The symbols move the elements like this.
at | f r g k l u
mj | lj tl lg qz qg ms
jf | bb br hf hg mz fl
pb | bc mz bs nh gb mt
bp | gd sf md gz rt lz
rt | mm lz tt lf bh mq
mt | bs nh gb zt rf bd
nl | mz tn nh sq zt hm
jp | ms zg nb lm cp qm
th | gm mn nc ns jg rg
lj | hm nt ht mj ll lg
fc | rf zm tl jd qz gf
sf | mh gn bp zf lz gz
tn | fl nr nl tg hm sq
lf | rt bb mq hf bc lt
hp | zg zz lm cr qq fs
bt | zf tt ds bh jf br
tc | rg rm gn mm zf qt
mn | qb bf th ng rg ns
qm | nb lm cp qq fh pq
zz | gl zs hp hd fs cr
qt | gn mm zf tt ds bt
nt | sq rf lj tl lg mj
bm | dl mb bf cl ng gr
ms | lg qz qg jp zs nb
ll | zm lg jd qg gl dp
qn | ml dl qb bf th mn
lm | jp hp qm fs pq qq
zt | mt hm bd ht fc zm
fl | hf hg mz tn nh nl
ds | gz bt bb br hf jf
ml | cr fh tb qn gm qb
lt | mq hf bc mz bs pb
bf | qn bm mn gr ns ng
dl | fh dq qn bm mn bf
mz | lt fl pb nl mt nh
mq | tt lf bh lt tz bc
jd | fc ll gf dp zg gl
mb | dq gm bm nc gr cl
tt | qt rt bt mq br bh
fh | hd pq ml dl qb qn
nh | pb nl mt hm bd zt
mm | tc md qt rt bt tt
mh | gr jg gd sf md bp
dq | pq sj dl mb bf bm
gm | sj qb mb th cl nc
rm | ns gd tc md qt mm
dp | jd qg gl zs hp zz
zf | sf qt gz bt bb ds
bh | bt mq br bc hg tz
gd | ng mh rm bp mm md
hg | jf tz fl nr nl tn
sq | nl tg hm nt ht lj
cr | hp hd fs ml sj tb
lz | md gz rt bb mq lf
hf | lf jf lt fl pb mz
tg | tn gb sq rf lj nt
ht | zt lj zm lg jd ll
fs | lm cr qq tb dq sj
sj | qq tb dq gm bm mb
zm | bd ht fc ll gf jd
br | ds bh jf tz fl hg
pq | cp qq fh dq qn dl
qz | mj gf ms zg nb jp
qg | ll ms dp nb zz zs
gl | gf dp zg zz lm hp
lg | ht mj ll ms dp qg
bc | bh lt tz pb nr bs
tb | fs ml sj qb mb gm
rg | nc ns jg tc sf gn
ns | th ng rg rm gn tc
zs | dp nb zz cp cr hd
gf | tl jd qz gl jp zg
gb | nr mt tg bd nt rf
gz | bp zf lz ds lf bb
tz | br bc hg bs tn nr
rf | tg bd nt fc mj tl
zg | qz gl jp hp qm lm
nb | qg jp zs qm hd cp
tl | nt fc mj gf ms qz
gr | bf cl ng mh rm gd
gn | jg tc sf qt gz zf
bd | gb zt rf zm tl fc
cp | zs qm hd pq ml fh
cl | bm nc gr jg gd mh
jg | cl rg mh gn bp sf
bb | lz ds lf jf lt hf
hd | zz cp cr fh tb ml
bs | tz pb nr mt tg gb
qq | qm fs pq sj dl dq
nr | hg bs tn gb sq tg
md | rm bp mm lz tt rt
ng | mn gr ns gd tc rm
nc | mb th cl rg mh jg
qb | tb qn gm mn nc th
hm | nh sq zt lj zm ht

The rows follow the links: the fewer symbols apart two elements are, the more alike their rows tend to be.

Each row is also shifted at random along 10 hidden directions that mean nothing.

Some elements, each with a row of numbers:
cr	[71, -21, -45, -28, 4, -3, -25, -28, 12, -4, -13, 7, -12, 5, -4, 10, -16, -8, 122, -17, -13, 29, -3, -42, 35, -25, 28, -25, 12, 12, 38, 4, -5, 30, 11, 44, 41, -9, -38, -36, -14]
nl	[14, 0, 50, 33, -34, -54, -14, -18, 18, 4, 8, -3, -87, -7, -5, -25, -35, 21, -25, -4, -32, -14, -13, 25, -17, -7, -7, 0, 1, -7, 26, 29, -9, -44, 59, -15, 59, 3, -10, -20, 30]
tt	[-22, 7, 25, 5, -20, 15, -17, 9, 15, 9, -28, -13, -29, -29, -10, 29, 7, 49, 69, 15, 16, -2, -5, 16, 5, 5, -44, -5, -35, 16, 2, -23, -52, 2, -38, 0, -27, -19, -6, 4, 11]
cl	[-53, -25, -16, -7, -1, -14, 1, -4, 6, 29, -72, -63, 65, -9, 14, -7, 47, 11, -44, -50, -5, -83, -13, -12, 33, -20, -12, 41, 1, -3, -22, -2, 17, 11, -54, -3, 13, -5, 31, 36, 8]
dq	[48, -24, -34, -29, 36, 24, -9, 21, -47, -5, -72, -34, 50, 20, -2, 5, 12, -6, 77, -20, 33, 15, -13, -60, 45, -13, 8, 12, 18, -12, -66, -18, 24, 15, 1, 29, -24, -53, -4, 45, -20]
nc	[-37, -14, 38, 4, 27, -8, 33, 52, -30, 15, 19, -46, -48, 33, -53, 4, 7, 14, -54, -2, 29, -39, -21, 3, 38, 3, 20, -20, -9, -14, -21, 2, 10, -18, 52, -36, 20, -53, 4, 15, -9]
hg	[-52, 43, -94, 9, 3, 52, -62, -19, -11, -19, -56, -27, 91, 20, 74, 1, 78, -4, 6, -10, -37, -71, -18, -73, -20, -38, -33, 39, 23, 0, -36, -4, 16, 17, -36, 50, -8, 87, 64, -9, 12]
lz	[47, 5, 105, 4, -13, -3, 36, 1, -13, 43, 34, -16, -49, -28, 9, 37, 49, -21, 15, 12, 35, -20, 0, 48, -20, 19, 7, -37, -47, -10, 48, -12, 6, -46, 15, -30, 24, -43, -14, 30, 27]
zm	[25, 1, -1, -15, -19, -11, 23, 27, -19, -5, 20, 12, -55, -19, 8, 9, -8, 26, -2, 0, 15, 16, -26, 50, -27, 21, 20, 0, -9, -27, 2, 34, 7, 21, 8, 0, 54, -29, -1, 32, -9]
qt	[-43, 51, -58, 10, 18, 54, 10, -33, 47, -25, 22, 52, 40, -18, 18, 28, -10, 62, 17, 24, -31, 25, 28, -35, -22, -9, -39, 15, -53, 24, -3, -40, -38, 28, -73, 66, -63, 33, 29, -37, 1]
cp	[149, 30, 22, -34, -6, -47, -8, -27, -12, -16, 2, -31, -2, -43, -18, 6, 27, -55, 65, -22, 7, 3, -26, 15, 6, -4, 28, 8, 27, -4, 27, 6, 32, -7, 43, -27, -11, 24, -31, 16, -11]
zg	[36, 38, 22, -25, 20, 10, 29, 27, -13, 15, 33, -8, 1, -16, 3, 18, 15, -3, 11, 24, 2, 21, 1, 41, -29, 59, -19, 3, -6, -31, -7, 10, 15, 2, -20, -5, -34, -11, -3, 30, -18]
lj	[-69, -25, -63, 1, -21, -17, -39, 56, -46, 19, -69, -32, -26, 12, 17, -4, 50, 17, 19, -26, -2, -68, -49, -9, 9, -23, -4, 22, 43, -33, -18, 45, -8, 24, 4, -6, 81, 2, 1, 11, 1]
gl	[-77, -29, -13, -21, -25, -23, -6, -8, 9, 48, -6, 5, 52, -25, 39, 6, 25, -67, 13, -4, -14, -10, 27, 43, -9, 14, -8, 9, 39, 0, 60, 21, 13, -4, -58, -18, 2, 53, -38, -13, 9]
zf	[22, 37, -35, 7, -23, -42, -27, 9, 20, -20, -38, -2, -52, -75, -3, 18, -19, 101, 41, -26, -31, -25, -45, 12, -2, -47, -43, 53, -8, 16, -7, -10, -59, 28, -11, 37, -10, 36, -32, -17, 22]
md	[-32, -28, -4, 17, 14, -2, -6, 27, -44, 1, -24, 13, -6, 19, -33, -6, -16, 30, -67, -4, 54, -11, -2, -58, 34, -20, 8, -13, -1, 3, -61, -14, -25, 13, 28, 2, -5, -62, -15, 15, 11]
ds	[61, 30, 74, 20, -20, -27, -7, -16, 17, 11, 2, -31, -14, -36, 4, -2, 26, 3, -39, -3, -9, -41, -9, 36, -24, 7, -25, 11, -11, 10, 17, -10, -10, -29, 4, -31, -14, 23, 9, 10, 27]
dp	[-5, 7, -70, -3, 34, 22, -23, -8, 14, 15, -40, 25, 19, 35, 1, -8, -14, 63, 47, 16, -34, 24, 21, -87, 8, 26, -44, -1, -8, -20, -35, 13, -37, 41, -47, 64, 0, -45, 14, -12, -13]
pq	[-14, 10, 37, -24, -3, 21, 12, -58, 91, 35, 14, 12, 43, 6, 12, -27, -21, 7, 38, -13, -56, 18, 42, -11, -12, 24, -26, -24, -49, 4, 34, -15, 2, 4, -68, 16, -18, -27, 16, 4, -6]
dl	[-135, 24, -80, 4, 21, 5, -39, 38, 31, -35, -16, 1, 4, 28, -58, -18, -53, 46, 43, 9, -50, 6, -8, -44, 38, -41, -52, 24, 38, 25, -36, -21, -47, 10, 7, 0, -91, 57, -14, -58, -27]
gn	[36, 18, 32, 0, 12, -25, 19, 74, -43, -4, 1, -23, -45, -20, -23, 6, 12, 38, -45, -8, 24, -31, -46, 24, -4, -23, -5, 16, 7, -9, -38, -19, -12, -7, 43, -33, -19, -19, -13, 46, 5]
tc	[-56, -48, 29, 13, -20, -26, 3, 2, 8, 28, -20, 27, 19, -2, -18, -17, 14, -49, -15, -15, 18, -9, 20, -3, 17, -42, 11, -16, 13, 26, 33, -27, -16, -27, 0, -57, -14, -4, -33, 3, 18]
ml	[6, 1, 11, -10, 37, 7, 7, -31, 27, 2, 16, -12, 63, 41, -3, -46, -43, 12, -108, -15, -26, -5, 27, -52, 12, 19, -1, -3, 0, -5, -47, -2, 27, 13, -3, 24, -21, -27, 31, 10, -7]
lg	[-9, 10, -14, -13, 8, -17, 5, 12, -18, 12, 23, -5, -27, 25, 8, -1, 15, 14, -45, 13, -7, -23, -10, -19, -16, 19, -2, -19, 11, -30, 9, 34, 10, 1, 18, -5, 46, -19, 25, 23, 3]
lt	[17, 2, 84, 11, 2, 63, 16, 10, -44, -17, 55, 19, 14, 32, -11, 10, 20, -93, -23, 49, 83, 45, 26, 23, -19, 33, 32, -55, -15, 5, -14, -28, 32, -38, 46, -58, -52, -21, 15, 29, -11]
ns	[-1, -22, -70, -13, 32, 22, 20, 33, -16, -42, -23, -24, 38, -1, 9, 16, -37, 76, -59, -17, 19, -3, -17, -4, 31, -12, 11, 43, 2, 17, -62, -17, -2, 62, -43, 52, -13, -4, 31, 13, -15]
bp	[-9, 33, 14, -5, 17, 45, 53, 18, 17, 16, 44, 27, 3, -20, 34, 30, 24, 37, 6, 11, -13, 6, 10, 24, -41, 5, -13, -5, -62, -6, 12, -33, -6, 3, -48, 29, -17, -12, 15, 16, 5]

Where do the symbols, taken in turn from left to right, take each start?
Answer with the element's name.
[-64, -12, 31, 4, 24, 39, 30, 54, 5, 24, 15, 2, -25, 43, -36, 14, 22, 8, 37, 29, 16, 4, 10, -7, 9, -4, -15, -45, -31, 5, 14, -39, -29, -23, -9, -46, -31, -47, 16, 16, -12]
u r f u l f g => qt
[2, -11, 33, 17, 7, 13, 13, -8, -43, -13, 38, -14, -12, 35, 23, 6, -7, -32, -85, 25, 35, -1, 9, 3, -9, 26, 27, -22, 2, -12, -16, 19, 44, -33, 51, 2, 31, -14, 31, 14, 14]
k r l f u l l g k l k => sj
[21, -43, 20, 13, 0, 13, -14, -36, -27, 69, -58, -29, 38, 16, 59, 16, 90, -28, -1, -23, 22, -71, 15, -64, 16, -9, 12, -25, -23, -11, 20, 2, 13, -12, -26, 32, 87, -52, 11, 17, 40]
g g r g u u k g u g => hm
[8, 26, -22, 6, 31, -18, 8, 17, -3, -33, -8, -47, 13, 7, -39, -5, 5, 37, -72, -11, -8, -46, -25, -21, 25, -19, -8, 35, 13, 8, -40, -12, 3, 3, 16, -16, -41, 23, 39, 8, -9]
r l u u f g g k u => br
[-23, 78, -1, 31, 5, 27, -30, 43, 9, -52, 58, 3, -41, 16, -29, 2, 1, 11, -3, 50, -32, -7, -21, 21, -34, -15, -36, 0, 21, 25, 0, -23, -36, -22, 53, -37, -78, 103, 16, -57, -11]
r g r g f r f u => bb
[-67, -40, 2, 6, -49, 43, -26, -38, 26, -3, -25, 45, 51, -16, 40, -11, -26, -25, 20, -11, 24, 36, 32, 17, -8, -7, 6, -3, -16, 29, 0, -15, -9, 25, -56, 19, -8, 6, -13, -10, 7]
r g g l u k r k l r => gf
[-7, 4, -26, 44, 32, 35, -35, 55, -49, -66, 72, 36, -81, 71, -67, 20, -36, -25, 15, 78, 37, 48, 1, -33, 27, -26, 28, -57, 47, 43, 6, -22, -45, -19, 122, -25, -36, 53, -24, -98, -19]
f r g k g f g l => lt
[-19, -2, 22, 13, -8, 34, -9, 31, -7, -17, 26, 2, -28, -1, -6, 28, -13, 4, 24, 37, 30, 23, 4, 43, -3, 7, -8, -19, -3, 30, 11, -23, -32, -1, -1, -12, -34, 23, -9, -25, -3]
r f l g l u u r => tg
[40, -6, -11, -31, -29, -50, -16, -31, 12, 18, -69, -14, 72, -64, 36, -8, 11, -13, 7, -33, -7, -5, 1, 24, -12, 17, -32, 57, 30, -10, -2, 18, 12, 18, -74, -2, -24, 19, -10, 52, 14]
k l r f f r u => zs
[-35, -44, -40, 9, -16, -52, -25, 13, 4, -20, -40, -2, 11, -12, -28, -7, -2, -30, 1, -23, -2, -23, -10, -4, 42, -76, 12, 25, 61, 48, 34, -22, -23, -11, 16, -47, -22, 68, -30, -31, 10]
l g k g f l k => bh
[81, -21, 13, -11, -34, -36, -45, -32, -8, 14, -131, 7, -24, -5, -59, -20, 37, -4, 161, -17, 43, 30, -16, -86, 27, -9, -23, -19, -14, -27, -22, 8, -40, -7, 3, -52, 10, -121, -1, 81, -5]
k u u r r u => cr
[72, -7, 31, -30, -45, -47, -22, -63, 41, 23, -53, -5, 29, -59, -15, -23, 4, -33, 78, -50, -3, 7, 1, 14, 13, 3, 1, 12, -1, 1, 26, 9, 0, 16, -33, -18, -1, -17, -41, 21, -1]
r l l u u l u l l g u => bs
[-81, 45, -5, -20, 1, 4, -20, -6, 49, -9, 15, -28, 35, 3, -36, -25, -26, 32, -44, -1, -32, -25, 3, 0, 5, 26, -48, 8, 5, 3, -26, 3, -13, 28, -33, -17, -70, 27, 22, -6, -22]
g f f g f l f k l => cr
[9, -32, -27, -23, 1, -24, -7, -1, -12, -22, -4, -1, 31, -10, -3, 3, -26, -67, 47, -16, 7, 31, 4, 10, 33, -40, 33, 9, 59, 30, 26, -14, 26, -10, 27, -10, -31, 54, -50, -22, -7]
r f u u k g f f l => mn
